Rows lie near named flat spaces through zero. A row that begins with a name and a colon came from that space; any other row is followed by the name of its block's space that it lies nearest.
j292-j218: [ 249  -16  187 -110  -31  180 -173  156   75 -146  -43 -280   89  256
   14 -100   27   78  268 -136]
j127-j225: [-258 -179  -20  125 -114   76 -232  -86  122  -72  -30  199   17  229
  125  340 -159  -26   32  -13]
j235-j612: [ 320  107  117 -199  -47   63 -143  120   -9  -96  -65 -184  -58  139
    6 -167  241   62  246  -24]
j127-j225: [ 166 -131   14 -161    8  120  -81   36  164 -220  -59 -194  -60   -7
   78   87  223   -8  189  -21]
j830-j924: [ -92 -126  130 -214  159  150  144 -134 -160  -52  -18  -56   46 -205
  183   63  -38 -233  354   79]
j235-j612: [ 516 -123  278 -240  -86  201   51  135  116 -264 -389 -280   12  565
 -203 -105   19  254   72 -377]
j830-j924: [  53 -109    1  -18    4   36   64  -34  206 -197 -126  -28 -111   73
   -1  139  175    7   79  -56]
j953-j503: [-345 -145 -166   88  -18 -136  -49  -21  144  -92  -64  103  156   15
  -38   88 -391 -121 -456  -63]
j830-j924: [  79  149   75   30 -102  230 -247  129 -100  118  213 -157  -35  175
  121   12  -58  -38  433   89]
j127-j225: [ 398 -120   92 -280 -130   13 -208  163  265 -413 -387 -176  -28  463
 -141  -67  198  198 -105 -279]
j953-j503: [-113  159   22   34   -4 -289 -258  208  167 -313 -149  144  107  321
 -144 -213   42   35 -206 -143]
j235-j612: [-326  214 -317  381 -177 -231   19  -82  -55  381  179  364 -148  -37
  -90  100 -249  -19 -450  175]
j235-j612: [-210 -117  -88  127  130   58   47   72   76  -14  204 -171  197 -224
   19   32 -265  -98 -115  -13]
j830-j924: [  78 -396  123 -269 -130  153 -235 -127   48 -190 -330   44  123  288
  101  237 -135   89  -75 -176]
j127-j225: [ 202 -123   92  -79  -95  237 -330  183  306 -283  -27 -371   61  295
   89   57   43   31  280 -130]
j830-j924: [ -43  120 -167  -50 -118  266   -7   31 -218  179  218  -37 -313   35
  104  262 -142 -229  347  238]
j127-j225: [  68 -240  -65  -69 -189   -3  -27 -262  160    2 -262  151 -141   70
   74  268   96   75 -180   -7]
j292-j218: [ 111   -5  108 -241 -163  121 -411  221  -47 -241 -180  -48   61  576
  -30  -11 -200   22   82 -162]
j292-j218: [  59 -228  113 -167   -4  -69 -238   18  245 -363 -280  -26  180  181
   20  -16  103   91 -122 -199]
j953-j503: [  33  161  -25  -84   81  -94   98   41 -221   60   52  100  -80 -131
  -61 -122  135  -12   14   85]
j953-j503: [   5  -77   60 -150  -80  137 -150   -2  -21  -89  -93  -39   -3  202
   91   98 -121  -88  167  -18]
j830-j924: [-301 -138 -116   53  -12    7  -67 -202  -95  110   93  284  -47 -197
  186  315  -33 -104   12  178]
j292-j218: [ 270   69  117  -95 -108  156  -68  148 -159   12  -74  -36  -68  401
 -130  -21  -46  176  107 -130]
j292-j218: [-209   65 -127  140   49 -243   47    1  -63   73   46  246   62 -119
 -114  -58  -73   41 -386   14]
j830-j924: [  51 -122  131 -116    4  -39  -34  -47   71 -176 -239   51   83  160
  -15  -21   38   61  -45 -140]
j830-j924: [ -12  131  134  177   42  -52 -168   55  -25  106  176   17  158  -41
   56 -163  117  120  151   19]
j292-j218: [  77 -464  131 -314    3  179 -167   76  137 -527 -395   -7  134  458
  -59  279 -112  123  -95 -352]
j127-j225: [ 462  127   27  -23  -92  350  258   27 -160  290  152 -289 -327   19
  -38   59  159  105  410   81]
j953-j503: [-142  -22  -53   76  -48  -39  -85  -19  134  -77  -26   71  -21   84
   35  100  -41  -63  -27    8]
j292-j218: [ -20   51   59  226  120  -39  132  -74   51  138  183   -9   42 -284
   54  -57  222   76  137   68]
j953-j503: [-460  -77 -180  211   -9   61  -49   30   -2  -33  144  217  -23  123
   13  356 -385 -167  -77   39]
j235-j612: [ -23   12   25   29  -20  -74    1   47  -26    9  -77   43  113  142
 -117 -102 -196   65 -236 -116]
j830-j924: [ 302  -66   87  -26  -43   45   38  102  185 -182 -187 -125  -39  283
 -168  -26  155  235  -61 -225]
j235-j612: [ 137  286 -137  126  -32  -57  118   24 -147  289  233   51 -260 -203
  -55  -64  276   70   66  203]
j292-j218: [ -42 -157   30  -71 -105  346  -29 -139 -200  222   93  -62  -33   28
  200  284 -313 -125  283  101]
j830-j924: [-519   89 -181  261   86 -477  -38 -208   14  142  100  476  121 -433
   78  -60   50 -100 -422  201]
j235-j612: [  39  -28   65  -59  -24   43  -42   83   26 -108 -102  -74   72  220
  -64  -46 -157    7  -35 -126]
j830-j924: [ 450  428  -19  147   27   96  103  307 -132  279  405 -355 -173 -137
 -156 -323  330  200  274   99]
j127-j225: [ 243  244   49  126 -267   42  -33   39  -56  213  -76   88 -228  477
 -144  -27  -12  186   48  -44]
j235-j612: [ 154   75  -53  -33  104   62  295 -131  -22  194  179 -230 -160 -522
  123  -70  295 -122  264  226]
j235-j612: [ 440  -99  129 -133 -172  249 -306  149  191 -234 -126 -193 -136  439
    9  145  336  262  317 -150]
j127-j225: [-352 -114   22   56   27 -199 -115  -47  104 -190 -180  252  217  154
  -17   20 -253  -67 -297 -122]
j127-j225: [ 148  -78  248  -86 -198   41 -369  109  105 -232 -337   58  150  720
  -80  -32 -147  213  -32 -308]
j953-j503: [ 205  136  -24  -46   11  207   36    5 -205  295  318 -241 -129 -331
  149  -37  169  -50  392  240]
j292-j218: [-207 -303   49 -223   25  -95   41 -204  -51 -223 -385  335   79  130
    5  193 -155  -53 -261 -126]
j953-j503: [ 415 -212  221 -492  -60  350 -262  169  -48 -412 -268 -208  -75  471
   38  149  183   95  439 -189]
j292-j218: [ 223 -167    8  -93  -33  -65   -2   -8  185 -194 -236    6  -24  101
 -109   33  240  225 -233 -166]
j953-j503: [ -65  158 -176   25  -90  -51    7  -86 -147  196  112  209 -274 -121
   56  127  134  -83   55  240]
j127-j225: [  28 -160  -30  -71   20  120  -69    6   78 -104   32 -109    3  -74
   84  145   62  -11   87    5]
j235-j612: [-434 -144    1   54  -33 -135 -538  179   47 -371 -101  401  257  481
  -25  195 -271   51 -254 -183]
j830-j924: [-315   10 -188  176  150 -173  175 -107   58  104  201   53   50 -504
   66   -7  -21 -177 -181  172]
j953-j503: [  65  161 -113   95 -160  130 -165   37  -82  172  208   77 -293   86
   80  206  181   25  289  193]
j127-j225: [  87  -95  105 -114   32   23   83   85   21 -186 -215  -67  105  253
 -156  -73 -170   63 -144 -229]
j235-j612: [-160  -34 -226  156   -6 -149   34   -7  237 -113   13  122 -126  -83
  -57  162  114  -13 -250   32]
j292-j218: [ 223   92  181   28  126  -48  -49  290  136 -212   -3 -276  232  145
 -180 -361   92  192  -13 -242]
j127-j225: [ -64  133 -101   49  115 -133  219  -62 -211  258  180   61   -3 -421
  -22 -148   30  -44 -138  159]
j235-j612: [ 143 -208  125 -109   92   51   17  188  195 -402 -231 -167  168  297
 -189  -35  -48  157 -148 -343]
j953-j503: [ 163  -47 -254  -59 -209  307   93 -205 -253  318  157  216 -612  -99
  139  604  313   30  325  327]
j292-j218: [ 201  101  -61  -26 -248  180 -161    7 -125  166   40   85 -321  274
   32  222  117   91  228  109]
j953-j503: [ 130 -202  136  -59  123 -102  244 -140  195  -92 -228 -160  215 -193
  -48 -194   54   90 -240 -178]
[ 101  108  262 -247  155   64 -203  316 -103 -354  -47 -184  194  275
  -39 -277   18  -41  348 -158]
j953-j503
[ -68   97 -124   91  -94 -166   -6 -118 -166  244   28  337 -122  -72
  -33   56   71   97 -234  121]
j127-j225
[ 198  218   94 -141  -47  213 -315  277 -173   20  218 -293   19  153
   79 -172  -13  -52  446   67]
j235-j612
[ 223 -402  150 -196  -18   49   41   17  418 -463 -491 -259  200  355
 -144   -2 -119  141 -309 -430]
j830-j924
[-326   21  -48   48  133 -197   -7   23   14  -89   31   85  200 -151
   -2 -124 -195 -166 -208    7]
j292-j218
[  77  154   -9  -21   58   50  132   92 -130   44  101  -59 -118  -34
  -59  -62   66  -38  166   55]
j235-j612
[ -60   32  -77   11  -61  -42  -58 -136   25   58   26  139 -168 -120
  137  130  213  -73  127  174]
j235-j612
[  84  200  -84   93   30  -39   29   71  -34  152  231  -97  -88 -236
    2 -127  198    8   89  145]
j830-j924
[ 310   28  -60   -5 -223  150  -98   65   76   38  -41  -70 -259  294
  -65  151  149  177   66  -26]
j127-j225
[  -7  281  -14   26    3   39  103   56 -306  289  205  -26  -71  -75
  -17 -158 -151 -115  155  151]
j235-j612

Each name stands for a flat space through zero: a line, a plane or more. A row that begins with a name and a colon came from that space; any other row is followed by the name of the space it lies nearest, among the names in its block.
j779-j403: [ 183  -53 -224  303 -130 -174  349  282  175  301  -83  132 -170  179
  165  -42  -20 -115  263   58]
j779-j403: [ 203  194 -188  -85 -344 -199  123  369  267  204  244   -4   16 -226
  -39 -112 -387 -231  229 -263]
j533-j199: [ -26  -35 -151   48 -153 -194  137   63  243   93 -356  239  -17  159
  137  366  168   55  294  224]
j818-j824: [ -18  152 -193 -207  -83  -31  -11   88   81  -62  205  -89  -74 -233
   65 -199 -319  -47  -32 -162]
j533-j199: [ 187 -249  105   -3 -180  -99  -30  306  201  220  246  -42 -235 -263
  -91  -74 -203  -77  144 -262]
j818-j824: [  13 -119   76   91  277   37  164 -118  253 -155 -355   79  -13   51
   -6  143  498   51  132   -9]
j779-j403: [ 293   19  223 -113 -457 -340  -28   89  242   97  279    5    7 -276
  133   -9  -33 -200   34 -200]
j533-j199: [ -89  106   82  -75  -70  130  -95 -277   98 -177 -144  -38   40  -10
   22  232  161  201  -95  120]
j893-j273: [  61  -74  -18  -31  -39  -58 -157  136 -210   21  235  -76 -240 -182
   67   20 -277   23   35  -97]
j818-j824: [  32  239 -317  -37 -214  -55   98  307  197  222  201  -38  146  -57
 -160 -245 -334 -216  -29 -137]
j779-j403: [-134   51    2 -180   34   46   29 -149  250 -121 -299   95  205   31
  -91  170  273  114   16   11]
j533-j199: [  58 -133   93   56   44   -1  -37   58   83   57   56  -11  -91  -39
  -43  -55   47    0  -44  -61]
j818-j824: [-189  -17 -102 -316  107  -66 -134  -70 -195 -213   38    6  -25 -101
   82  -43 -197  -26   38  -38]
j818-j824: [  79   40  -11  -60 -250   21   20   63 -109  107  178  -57 -162 -140
  158  -28 -319  168   29  -62]
j533-j199: [  89  363  -73  -48 -448 -122  -11  109 -176  177  173   52  156   -8
  157   99 -460   32   87  137]
j818-j824: [-256 -290  123 -204  412  183   -1 -341  -50 -345 -324  -16  -26  -47
   -6   44  466  210  -79  -29]
j893-j273: [-189  244  -31 -159 -104 -100  -12 -164 -169 -113 -197  172  247   41
  289  183  -95  147   48  430]
j893-j273: [-104 -202 -283   46 -233  -36  134  174  317  216 -105   24 -182   15
  -31   58  -45  -21  114   97]
j893-j273: [ 117   21 -263 -124    6 -216  126  204  330  -34  -35   50 -145 -150
   36   10   62 -131  191 -330]
j404-j815: [-199  205  -37 -188  111 -187   61 -307 -360 -234 -248  189  348  158
  377   24  237   56 -144  339]
j893-j273: [-212  116  -75  123   57  145  155 -324 -178 -107 -327   79   78  305
  269  103  140  224  -53  493]
j893-j273: [ 138  -93  129  221  206   36 -162  347  193  223   78   82  -16  101
 -380    1 -148 -120  146  -98]
j404-j815: [  80 -116   75 -140  -57  -90   16   69  163  -22   41  -15  -67 -245
   -3    6   66  -16   79 -220]
j404-j815: [ 181 -119  327  201  -87  112 -188   95 -450  231  469 -146 -134    2
  -46 -230 -402   11 -154  -35]
j893-j273: [-168 -151    7 -353   83  226 -203 -161 -194 -154  234 -176 -214  -67
  -95 -257 -318  139 -178 -325]
j404-j815: [  72  123 -126 -129 -122 -267   -5  173   59   60  194   34  106 -136
   74 -187 -112 -217  -87 -115]
j818-j824: [  59  230 -323  -50 -475 -157   77  144  257  161  105  -30   47  -12
  -24   64 -178 -177   36  -69]
j404-j815: [ 125 -406 -178  307  173  -56  285  232  -46  201  -69  -17 -326  115
   -7  -93  266 -124  140 -182]
j404-j815: [  50 -265  -73  169 -177 -134  -75  304  189  263  117    5 -251  -75
  -75   73 -141 -132  110   77]
j893-j273: [-256  438   28  -31  207  259 -200 -351 -424 -276 -146   21  306  236
   55  155 -160  239 -146  438]
j533-j199: [ -67  325  -75 -201 -590   57  122 -125 -100  149  147    9  123   88
  253 -124 -590  159    6  188]
j893-j273: [ 116 -205  316  226  167  -48   20  -50 -153   30  -53   29   32  -22
   84   21  403   38 -119  118]
j893-j273: [  61  129  -46 -144 -290  -43 -179  129 -451  130  446 -133  -42 -167
   65 -120 -539   23 -131 -133]
j404-j815: [ 249   77  142   63 -201 -123 -176   31 -314   42  385  -75 -224  -16
  172   -4 -356  -53   18 -116]
j779-j403: [ 218  -69 -141  558 -194  -38  117  285  -60  417  126  -84  -83  198
 -134   41  111 -193  -84  100]
j818-j824: [ 100  -84  137  168 -228  -46 -120   41 -149  198  180  -37  -67   39
   27   55  -64   13 -132  117]
j533-j199: [ 125  398   -9 -217 -358   28 -133    7 -113  -26  407 -169   83 -194
  -24  -95 -527  -49  -46 -244]
j779-j403: [ -16 -186   75  -14  434  -29   36 -143  209 -196 -308   70  156  162
 -242   32  742 -136  -97 -252]
j533-j199: [ -24  176 -539  147  -59  -23  270  262  157  170  -36    2   -1  227
 -120 -128 -208 -282  187  -41]
j404-j815: [ -38 -333   59   84  314   55  165  -23   23  -28 -261   91 -157  121
   16   -4  281   73  170  -28]
j779-j403: [ 129  139 -130   26 -495  109   55  323  220  362  318 -146    6 -120
 -287 -103 -537 -105  113 -203]
j533-j199: [-169  180   59  -44  -70   57 -216 -259 -339  -86  -15   37  109  166
  179  133 -130  215 -219  381]
j779-j403: [ 100  278 -164  -92 -246 -447  178 -176  -69 -106 -221  211  219  179
  421  250  389 -104   23   88]
j404-j815: [ 120 -438   93 -164   64  -96  -42  186  283  -14   98  -94 -290 -394
 -172  -14  209  -77   97 -512]
j779-j403: [  77 -471 -118  165  169  -40  149  408  336  151   12  -67 -329 -216
 -267  -79   64 -282  339 -267]
j779-j403: [ -55 -337 -209  -31  128   90   74  359  514  120  -80  -48 -211 -188
 -425  -16  -10 -136  283 -323]
j779-j403: [-233  -43 -148   73  357  315  -50   44 -193  -20  -48  -83  -13   72
 -212 -127 -156  105  -76  105]
j404-j815: [ 234 -276  234  218   36   -8   16   67 -147   76  158  -88 -287  -64
   30   -9   61  -32   97 -162]
j818-j824: [  37  161  220  180   37  -88  -45 -205 -255  -48 -144  142  255  271
  156  186  226   14  -61  357]
j818-j824: [ -63  103 -190   13 -248   -9  211   60   64  130  -90   72  -11   49
  179   15 -253   65  189  224]
j893-j273: [-267   27 -261 -156 -112 -131  119  -36 -204   30 -186  175   45   76
  373   16 -172  155   38  406]
j404-j815: [-198  255  -90 -116  -72  178  100 -355 -266 -178 -204   44   40  211
  309  101 -173  318   36  303]
j893-j273: [ 177  117  148   68 -187 -131   50   -1 -176  117   55   86   71   36
  225   54  -14   96  -13   69]
j779-j403: [ 181  -78   54   79 -140 -126  -56  103  157  107  142  -76   28  -45
 -208   28  231 -229 -101 -253]
j404-j815: [  22  167  253 -174 -138    7 -122 -213 -264 -143  203  -79  125 -186
  185  -71 -145   94 -167   42]
j533-j199: [  54 -559  398  219  565   56 -209   10  -64  -31  -64   -2 -170  -13
 -217   -3  569   40 -194 -109]
j533-j199: [  22  112  -89 -106  -87 -139    9   -7  142  -71 -139  108   21   29
   60  225   38   -9  187  -29]
j533-j199: [-103  227 -119   10 -119  136  109 -164    4  -23 -140   -3  149  163
   35   55  -10  103  -43  176]
j533-j199: [-242  -66  133 -204  107   26 -117 -265 -259 -208 -191   93   61  -15
  212  151   45  250  -25  293]
j404-j815: [   5 -114   20  -84 -118   49  -61  151   89  141  109  -35  -61 -126
 -148  -27 -178   51   25 -142]
j893-j273: [-182   97   16 -249  352  -80 -133  -57   59 -263 -226  154  268  -89
  -39   80  178   12    2   67]
j779-j403: [  78 -233 -124   88  -44 -122  275  213  504  208 -201   79   69   66
 -254  -25  416 -245  132 -226]
j818-j824: [   2  -73 -102  208 -162  103  192   41 -233  241  -63   45 -171  276
  143   40 -226  166  165  187]
j779-j403: [ -20   78  365  -74 -112  141 -169 -239 -361 -147  208 -131   47 -195
  138   -2 -266  133  -56  183]
j533-j199: [ -16  198   28 -118 -365  -19  -30 -134  -50  -40  -41   -5  102  -89
  121  300  -94  135   85  143]
j818-j824: [  20 -153  -16   32  215   41   28  238  373   55  -36   -5   10 -111
 -337 -101   93 -172  115 -214]
j893-j273: [ 130 -253    6  306  -40  -97  199  190  208  239  -70   18  -62    8
  -50  -10  325 -144   30   40]
j818-j824: [-179   74   10 -143  297   64 -129 -173 -202 -264  -34   11   87   83
   -3  -80  -87  -45  -15   71]
j818-j824: [ 119 -378 -227  132   98   85  203  343  468  188    3 -108 -426 -130
 -262 -123   93  -78  180 -445]
j404-j815: [-108   73  204   44   55   76 -103 -250 -172 -137  -95    3  187   42
   64  113  146   85 -135  324]
[ -94   87   70 -188   75  112 -123 -182 -232 -178   76  -66   33  -47
   43  -60 -131  120 -112  -39]
j818-j824
[-107  384  -84   52   84  120  234 -370 -447 -164 -318   92  330  381
  265  100  192  205  -58  296]
j404-j815
[-115  265 -191 -178   -1 -283   32  -49 -256 -160  -74  117  252 -104
  342   33   36  -55  -64  242]
j779-j403
[  45 -329  274  106  288  169 -152  -70   70  -64   35  -69 -276   26
 -149  -50  132   74  -45 -142]
j779-j403
[  73  518 -364  -41 -450 -224  265  175  -99  200   43  153  192  103
  343  -15 -494  -34  205  190]
j818-j824
[ -82  -19  -32   -9  122  166   10  -56   74  -68 -123  -42   10   18
 -148   58   98   77   10  -41]
j533-j199
[  23  208  -99 -111   22   29  -76  -47   30 -170  111 -112   25  -81
  -88  -20  -76 -105  -29 -200]
j533-j199
[-290  259 -432 -373 -149 -215  193  -98  -18 -136 -269  166  245  -39
  354   36    0   70   -2  232]
j893-j273
[  60 -239   -1 -169  -54  -31  -41  247 -105  117  205  -41 -291 -296
   33  -75 -326  124  142 -282]
j818-j824
[  48   93  -84 -100   63 -256   74  -18   91  -99 -122   98  232   19
   23   26  390 -198  -56 -134]
j779-j403
[  77 -370  206 -212  157 -247 -111   95  -18  -73  184  -20  -91 -347
   17 -195  216 -160 -102 -330]
j404-j815
[  91  457 -431  121 -395 -203  282  254   71  311 -122  201  245  276
  122  143 -226  -68  206  174]
j404-j815
[ -53  133   88   31  -36  202  -36  -22  -89  104  115  -59  186   46
 -120 -183 -194   82 -195   96]
j779-j403
[ -48 -215  291  139  152  -17 -192 -157 -372  -20   17   27   -1  114
   96   40  175   62 -203  273]
j818-j824
[ 155  250  -60   83 -167  -38  -33  193 -221  177  289  -68  140   -2
  -87 -104 -297 -133  -61 -103]
j893-j273
[-207   75  -70  -64   19  156   36 -257  -72 -111 -139  -40  164  155
  -19  -31  127   64 -181  152]
j818-j824
[ -33 -187 -230 -374   30 -186  164  208  499  -53  -76  -23   50 -449
 -157 -138  349 -152   -7 -502]
j404-j815
[ -43 -267  183  103  523   66   28 -114  197 -199 -369  101   13  127
 -176  113  579  -23  104  -37]
j404-j815
[  78   57  180  249 -127  105   35 -185 -214   54  -36  -21   11  199
  112  143   76  127  -41  239]
j779-j403
[-132  -57   59   72  225   -4 -131 -113  -32  -85 -262  190   -1  316
   15  223   77   66  119  293]
j404-j815
[ 103 -230  192  323  294  -75  -10   -8 -261   52  -27   64 -112  157
  147  -47  307    8 -136  166]
j818-j824
